Here is a tiny trained network, its code and every weight. The questions are about switching its units off for an input and a class, where a switched-off unit gives its printed mean instead of its output.

import numpy as np


def w(rows, s, z=0):
    codes = np.array(rows[::2]) - 128.0
    scale = np.full(codes.shape[1], s)
    scale[-1] = z or s
    return codes * scale


def norm(h):
    return h / np.sqrt((h * h).mean(-1, keepdims=True) + 1e-5)


def f(y):
    return y / 2 * (1 + np.tanh(0.7978845608 * (y + 0.044715 * y**3)))


def log_softmax(a):
    a = a - a.max(-1, keepdims=True)
    return a - np.log(np.exp(a).sum(-1, keepdims=True))


def net(x, mask):
    res = np.array(x, float).reshape(1, 4) / 4 @ E
    u = 0
    for l in range(3):
        y = f(norm(res) @ A[l][:, :-1].T + A[l][:, -1])
        res = res + np.where(mask[u : u + 7], y, B[l][:, -1]) @ B[l][:, :-1]
        u += 7
    return log_softmax(norm(res)[-1] @ U[:, :-1].T + U[:, -1])


A, B = {}, {}
E = w([
[78,44,3,112,161,142,154,79],'x0',
[206,129,176,143,65,145,108,58],'x1',
[161,93,111,64,65,151,100,206],'x2',
[126,115,92,248,108,59,45,169],'x3',
],0.0073)
A[0] = w([
[91,80,74,155,123,130,146,117,33],'L0N0',
[106,142,101,89,152,181,117,149,94],'L0N1',
[57,75,163,202,196,51,93,124,63],'L0N2',
[163,68,23,149,33,123,44,141,77],'L0N3',
[177,119,131,126,26,128,201,88,14],'L0N4',
[150,117,125,99,21,139,58,87,190],'L0N5',
[255,146,231,69,159,161,157,99,255],'L0N6',
],0.0061,0.0021)
B[0] = w([
[139,105,68,100,97,93,137,105,147],'L0N0',
[169,109,154,126,126,121,137,131,139],'L0N1',
[166,124,7,148,150,116,187,80,180],'L0N2',
[79,131,173,137,160,144,149,131,203],'L0N3',
[192,122,89,104,116,140,121,81,138],'L0N4',
[139,124,70,127,172,222,120,146,175],'L0N5',
[125,95,105,114,180,158,132,150,254],'L0N6',
],0.011,0.0056)
A[1] = w([
[141,162,131,143,114,97,101,104,3],'L1N0',
[115,159,144,147,66,105,163,134,103],'L1N1',
[115,92,46,121,159,104,138,133,240],'L1N2',
[187,157,90,150,139,131,83,83,75],'L1N3',
[209,132,144,142,77,156,148,81,140],'L1N4',
[171,127,105,96,108,122,141,163,79],'L1N5',
[102,189,71,172,169,4,156,90,169],'L1N6',
],0.011,0.0016)
B[1] = w([
[156,141,97,126,118,142,140,126,125],'L1N0',
[180,145,126,131,173,159,174,96,119],'L1N1',
[153,137,125,165,104,82,113,138,238],'L1N2',
[178,129,107,100,143,146,170,144,162],'L1N3',
[154,89,95,107,163,145,89,150,152],'L1N4',
[150,140,145,246,118,134,100,77,135],'L1N5',
[133,135,131,177,41,56,138,74,254],'L1N6',
],0.011,0.0084)
A[2] = w([
[34,58,167,55,198,139,116,139,221],'L2N0',
[99,142,166,93,1,185,15,133,59],'L2N1',
[127,100,200,168,163,178,27,145,235],'L2N2',
[103,156,170,108,171,172,131,176,164],'L2N3',
[90,95,33,89,108,143,85,84,212],'L2N4',
[136,104,186,205,106,143,93,110,209],'L2N5',
[191,172,94,108,151,111,31,130,7],'L2N6',
],0.0071,0.0017)
B[2] = w([
[89,136,206,207,103,69,30,129,251],'L2N0',
[25,43,172,92,140,30,193,62,135],'L2N1',
[41,139,162,53,148,124,108,177,254],'L2N2',
[27,85,172,107,199,3,200,125,239],'L2N3',
[127,230,84,237,83,81,111,155,221],'L2N4',
[81,142,216,80,119,151,105,81,195],'L2N5',
[182,91,104,186,191,166,137,36,137],'L2N6',
],0.0068,0.0033)
U = w([
[83,119,248,79,188,129,119,147,2],'0',
[182,113,97,106,186,193,87,130,182],'1',
[147,158,115,154,69,75,143,80,218],'2',
],0.014,0.00043)

Each question gives the input, the list of numbers given to net, and the class t.
The units are the neurons (one row each of A and B). Each row of codes is followed by its name. A weight is (code - 128) times the scale printed after its matrix; where a second scale follows, it is the last column's (A, B and U).
mask holds one flag per neuron, layer by layer. A switched-off neuron (its flag False) gives its mean, the last column of its row in B, instead of its output. The means were averaged over made-up inputs and are rounded, as every weight is.
A unit's drop is (log p(t) with every unit on - log p(t) with that unit switched off) / (log p(t) with every unit on - log p(t) with every unit switched off).
The circuit of an input: a set's keep is (log p(t) with only the set's units on - log p(t) with every unit switched off) / (log p(t) with every unit on - log p(t) with every unit switched off). Starting from the 12 units with the biggest drops (on a tie, the unit counted first), units are removed one at a time, each time the one whose removal leaves the highest keep (on an exact tie, the one counted first), for as long as the keep stays at least 0.8.
units of the circuit, in order: the units of the circuit, biggest drop first
unit that matters most: the unit with the biggest drop
top k neurons in layer l: the k neurons of layer l with the biggest drops, biggest first
drop when u is switched off: that unit's drop, to one decimal
input [-6,5,2,3], class 0: units of the circuit, in order : [L0N2 L2N2 L1N2]
input [2,-1,-5,-5], class 0: units of the circuit, in order : [L1N6]
input [-1,-6,6,5], class 0: top 2 neurons in layer 1 : [L1N6 L1N3]
input [-2,4,8,-2], class 1: top 2 neurons in layer 0 : [L0N5 L0N4]
input [4,4,-4,-4], class 1: top 2 neurons in layer 1 : [L1N6 L1N4]
input [0,3,8,-1], class 1: top 2 neurons in layer 0 : [L0N5 L0N4]
input [-6,6,5,0], class 1: top 2 neurons in layer 0 : [L0N4 L0N5]
input [-5,6,8,4], class 0: top 2 neurons in layer 0 : [L0N2 L0N3]
input [0,8,6,6], class 0: top 2 neurons in layer 0 : [L0N3 L0N2]
input [3,0,8,-4], class 1: top 2 neurons in layer 1 : [L1N6 L1N5]
input [2,-2,-5,-7], class 0: drop when L1N6 is switched off : 0.8
input [1,-4,-3,-5], class 0: drop when L0N2 is switched off : 3.9
input [-2,3,-6,-7], class 0: drop when L1N0 is switched off : 0.0
input [7,8,4,3], class 1: unit that matters most : L0N5
input [-1,5,7,-7], class 1: drop when L0N4 is switched off : 0.1
